Below are the code and all the weights of a small trained network. Each question names an input and a target symbol and asks about switching units off, where a switched-off unit gives its printed mean instead of its output.

import numpy as np


def w(rows, s, z=0):
    codes = np.array(rows[::2]) - 128.0
    scale = np.full(codes.shape[1], s)
    scale[-1] = z or s
    return codes * scale


def norm(h):
    return h / np.sqrt((h * h).mean(-1, keepdims=True) + 1e-5)


def f(y):
    return np.maximum(y, 0)


def softmax(a):
    e = np.exp(a - a.max(-1, keepdims=True))
    return e / e.sum(-1, keepdims=True)


def log_softmax(a):
    a = a - a.max(-1, keepdims=True)
    return a - np.log(np.exp(a).sum(-1, keepdims=True))


def net(x, mask):
    ids = ['ΘΛαβμξτψ'.index(c) for c in x.split()]
    T = len(ids)
    res = E[ids] + P[:T]
    u = 0
    for l in range(2):
        r = norm(res)
        for j in range(3):
            rows = slice(2 * j, 2 * j + 2)
            q, k, v = (r @ M[l][rows].T for M in (Q, K, V))
            z = softmax(np.where(np.tri(T) > 0, q @ k.T / 2**0.5, -1e9)) @ v
            o = O[l][rows]
            res = res + np.where(mask[u + j], z, o[:, -1]) @ o[:, :-1]
        u += 3
        y = f(norm(res) @ A[l][:, :-1].T + A[l][:, -1])
        res = res + np.where(mask[u : u + 8], y, B[l][:, -1]) @ B[l][:, :-1]
        u += 8
    return log_softmax(norm(res)[-1] @ U[:, :-1].T + U[:, -1])


Q, K, V, O, A, B = {}, {}, {}, {}, {}, {}
E = w([
[58,111,174,139,152,182,102,21,91,121],'Θ',
[63,175,63,166,87,75,152,56,190,163],'Λ',
[56,88,57,115,96,129,161,105,76,233],'α',
[136,17,63,106,155,163,114,141,160,53],'β',
[161,131,125,139,85,198,26,59,135,152],'μ',
[65,206,120,60,169,66,49,152,145,202],'ξ',
[94,243,132,75,17,91,177,188,53,38],'τ',
[114,175,176,237,113,254,207,183,153,158],'ψ',
],0.0054)
P = w([
[104,192,39,72,162,255,155,115,144,117],'0',
[117,154,78,117,137,165,134,113,128,131],'1',
[102,136,107,118,114,142,116,122,133,137],'2',
[105,115,128,131,92,122,116,122,134,133],'3',
[107,96,151,157,88,107,105,126,137,128],'4',
[98,93,162,159,75,96,105,142,127,129],'5',
],0.0058)
Q[0] = w([
[26,102,130,159,39,159,59,86,135,132],'L0H0',
[172,140,155,130,182,123,103,159,146,105],'L0H0',
[1,122,95,128,31,111,85,120,99,98],'L0H1',
[94,135,152,122,29,45,130,133,128,161],'L0H1',
[82,175,61,98,103,159,109,128,118,94],'L0H2',
[140,168,134,112,142,74,133,149,93,157],'L0H2',
],0.0069)
K[0] = w([
[99,80,199,119,25,43,148,253,113,64],'L0H0',
[119,101,89,145,139,142,185,76,140,191],'L0H0',
[161,45,230,242,141,131,82,143,160,126],'L0H1',
[149,49,174,159,137,238,69,94,118,58],'L0H1',
[150,172,112,89,156,197,164,138,154,41],'L0H2',
[79,191,126,99,104,145,139,175,75,126],'L0H2',
],0.005)
V[0] = w([
[63,252,154,170,119,117,107,167,111,174],'L0H0',
[108,116,153,254,89,209,210,193,117,90],'L0H0',
[82,70,120,121,223,111,189,126,156,116],'L0H1',
[67,138,204,159,232,140,96,102,100,134],'L0H1',
[107,52,171,125,155,125,38,234,178,163],'L0H2',
[143,70,101,210,189,161,125,21,163,221],'L0H2',
],0.0036)
O[0] = w([
[156,4,125,70,127,149,178,112,226,88,201],'L0H0',
[241,134,112,62,208,14,140,91,102,150,150],'L0H0',
[72,143,123,195,242,91,161,153,112,97,112],'L0H1',
[36,111,222,85,171,147,149,65,111,110,80],'L0H1',
[155,204,14,151,159,178,157,75,68,85,16],'L0H2',
[93,167,66,69,226,231,129,178,177,118,255],'L0H2',
],0.0036,0.0016)
A[0] = w([
[217,94,211,130,157,89,124,74,108,140,49],'L0N0',
[175,88,242,201,121,9,127,120,87,155,35],'L0N1',
[114,137,144,116,104,139,156,138,112,108,79],'L0N2',
[148,172,135,190,163,94,58,94,4,130,68],'L0N3',
[201,101,162,136,100,123,82,87,163,120,4],'L0N4',
[144,130,140,134,146,111,117,125,119,129,96],'L0N5',
[160,183,115,119,169,138,153,126,109,122,80],'L0N6',
[204,84,189,145,75,103,106,123,118,142,70],'L0N7',
],0.0039,0.0033)
B[0] = w([
[179,72,209,131,159,128,219,103,177,103,151],'L0N0',
[105,30,112,253,105,31,159,107,142,130,208],'L0N1',
[153,172,125,106,178,120,152,104,91,114,176],'L0N2',
[52,182,115,173,82,134,122,140,67,118,254],'L0N3',
[141,88,191,147,145,157,65,33,177,178,178],'L0N4',
[108,133,150,116,123,126,119,120,118,124,128],'L0N5',
[109,125,144,169,118,119,109,99,138,182,199],'L0N6',
[162,103,153,173,59,102,114,97,171,160,235],'L0N7',
],0.0034,0.0004)
Q[1] = w([
[88,166,160,73,68,77,169,105,167,193],'L1H0',
[114,35,46,143,105,37,50,88,79,31],'L1H0',
[164,48,58,206,192,178,149,131,96,46],'L1H1',
[201,125,224,230,81,182,254,114,135,159],'L1H1',
[253,210,193,83,190,138,162,114,7,78],'L1H2',
[135,103,4,97,197,177,86,150,101,45],'L1H2',
],0.0061)
K[1] = w([
[156,65,152,124,165,198,127,142,178,112],'L1H0',
[117,206,164,180,67,142,125,179,39,81],'L1H0',
[123,231,114,131,135,66,122,142,64,148],'L1H1',
[210,118,148,28,145,57,155,110,130,122],'L1H1',
[148,112,113,108,254,224,41,115,181,174],'L1H2',
[105,232,130,175,152,158,98,151,68,138],'L1H2',
],0.0077)
V[1] = w([
[129,201,155,193,126,125,99,29,104,200],'L1H0',
[163,108,172,228,136,204,113,207,170,119],'L1H0',
[194,69,114,112,178,113,3,111,152,125],'L1H1',
[127,39,96,169,99,197,160,28,130,86],'L1H1',
[121,209,138,65,110,121,171,169,111,28],'L1H2',
[139,163,119,182,114,100,123,81,220,68],'L1H2',
],0.005)
O[1] = w([
[124,171,166,70,101,174,167,57,170,151,47],'L1H0',
[190,119,181,216,168,218,122,174,164,146,141],'L1H0',
[137,67,80,71,178,180,2,99,165,98,65],'L1H1',
[158,92,126,204,117,159,147,23,54,70,250],'L1H1',
[178,188,159,77,121,157,148,180,94,27,129],'L1H2',
[128,203,102,132,114,62,134,89,198,72,113],'L1H2',
],0.0049,0.0026)
A[1] = w([
[115,253,89,198,130,163,131,152,79,152,68],'L1N0',
[150,87,95,80,119,180,106,80,179,97,95],'L1N1',
[146,161,140,92,37,116,153,137,70,69,191],'L1N2',
[73,185,142,12,248,122,46,210,175,223,2],'L1N3',
[169,149,200,83,155,163,64,196,142,57,66],'L1N4',
[174,112,14,160,213,99,132,209,79,13,28],'L1N5',
[230,167,202,175,128,207,222,200,143,150,3],'L1N6',
[85,119,208,106,200,175,192,48,69,53,36],'L1N7',
],0.0048,0.0035)
B[1] = w([
[179,70,154,81,151,112,147,98,167,134,188],'L1N0',
[183,162,162,107,102,145,98,123,106,144,205],'L1N1',
[141,122,111,144,210,190,92,114,154,170,224],'L1N2',
[71,101,199,40,96,48,54,228,213,130,186],'L1N3',
[155,124,94,166,116,152,206,86,109,176,147],'L1N4',
[76,170,31,254,189,82,60,190,92,70,255],'L1N5',
[196,120,201,198,170,101,177,181,188,203,195],'L1N6',
[88,126,222,126,179,71,143,92,99,89,168],'L1N7',
],0.0063,0.0033)
U = w([
[48,119,254,88,236,155,169,34,78,51,3],'Θ',
[82,226,42,121,86,69,219,6,242,119,42],'Λ',
[65,3,47,84,82,125,207,131,32,241,36],'α',
[103,154,38,238,201,116,37,165,54,64,207],'β',
[248,136,109,62,75,241,48,57,114,122,218],'μ',
[40,97,194,45,82,73,32,243,219,124,120],'ξ',
[202,244,139,59,24,69,197,191,23,77,249],'τ',
[221,105,223,212,200,131,212,194,200,194,113],'ψ',
],0.0052,0.0011)

Each question gives the input, a string of symbols that net reads in full, and the target symbol t.
The units are the heads (2 rows each of Q, K, V and O) and the neurons (one row each of A and B). Each row of codes is followed by its name. A weight is (code - 128) times the scale printed after its matrix; where a second scale follows, it is the last column's (O, A, B and U).
mask holds one flag per unit, layer by layer, with each layer's heads first. A switched-off unit (its flag False) gives its mean, the last column of its rows in O or B, instead of its output. The means were averaged over made-up inputs and are rounded, as every weight is.
A unit's drop is (log p(t) with every unit on - log p(t) with that unit switched off) / (log p(t) with every unit on - log p(t) with every unit switched off).
The circuit of an input: a set's keep is (log p(t) with only the set's units on - log p(t) with every unit switched off) / (log p(t) with every unit on - log p(t) with every unit switched off). Starting from the 12 units with the biggest drops (on a tie, the unit counted first), units are removed one at a time, each time the one whose removal leaves the highest keep (on an exact tie, the one counted first), for as long as the keep stays at least 0.8.
units of the circuit, in order: the units of the circuit, biggest drop first
unit that matters most: the unit with the biggest drop
top k neurons: the k neurons with the biggest drops, biggest first
k most important neurons of layer l: the k neurons of layer l with the biggest drops, biggest first
heads that matter: for each layer, one digit per head in row order, 1 if its drop is at least 0.15 and else 0, layers parted by /
input β α ψ β, target α: units of the circuit, in order : L0H0, L1H0, L1H2, L1H1
input α Θ ψ ξ τ, target ψ: heads that matter : 001 / 100
input Λ ψ ξ ψ β ψ, target β: unit that matters most : L0H0
input β Λ β, target Λ: units of the circuit, in order : L1H0, L1H2
input β β ξ α τ α, target β: top 2 neurons : L1N2, L1N5
input ψ ξ Λ ψ β μ, target μ: units of the circuit, in order : L1N5, L0H2
input Θ Θ β ψ β ψ, target β: units of the circuit, in order : L1H1, L1H0
input τ Λ ψ ξ β ξ, target β: heads that matter : 100 / 011
input β ψ α τ α, target ψ: units of the circuit, in order : L1H2, L1H0, L1N6
input ψ Λ τ ξ Λ, target ψ: top 2 neurons : L1N2, L1N5
input ψ ψ Θ Λ ψ, target Θ: heads that matter : 111 / 110
input μ β τ μ τ, target μ: units of the circuit, in order : L0H1, L1N2, L1N5
input α β ψ ξ Λ ξ, target Λ: 2 most important neurons of layer 1 : L1N5, L1N3
input ξ Λ μ τ β Λ, target β: units of the circuit, in order : L1H2, L1H1, L1N5
input β ξ ψ α ξ β, target ξ: heads that matter : 000 / 110
input Λ β α Λ ψ Λ, target ψ: unit that matters most : L1H0
input ψ Θ ξ ξ ψ, target Θ: heads that matter : 110 / 110
input β β μ β, target μ: 2 most important neurons of layer 1 : L1N5, L1N1
input τ β α, target β: heads that matter : 000 / 001
input ξ τ μ α, target μ: unit that matters most : L1H2
input τ ξ Θ Λ Λ, target Θ: units of the circuit, in order : L0H2, L1H2, L0H1, L1N7
input Λ μ Λ τ ξ, target μ: units of the circuit, in order : L1H2, L1H1, L0H1, L1N4
input ξ β Θ β, target Θ: units of the circuit, in order : L0H0, L1H0, L1N7
input β ξ α Θ τ, target Θ: units of the circuit, in order : L0H1, L1N2, L1N5
input Λ μ μ β ξ β, target ξ: heads that matter : 000 / 010
input Θ β μ Λ β, target μ: units of the circuit, in order : L1H0, L0H0, L1N1
input β Λ ψ ψ ψ β, target Λ: units of the circuit, in order : L0H0, L1H0, L1H2, L0H2
input τ β Λ ψ α, target ψ: units of the circuit, in order : L1H0, L0H2, L1H2, L1N6
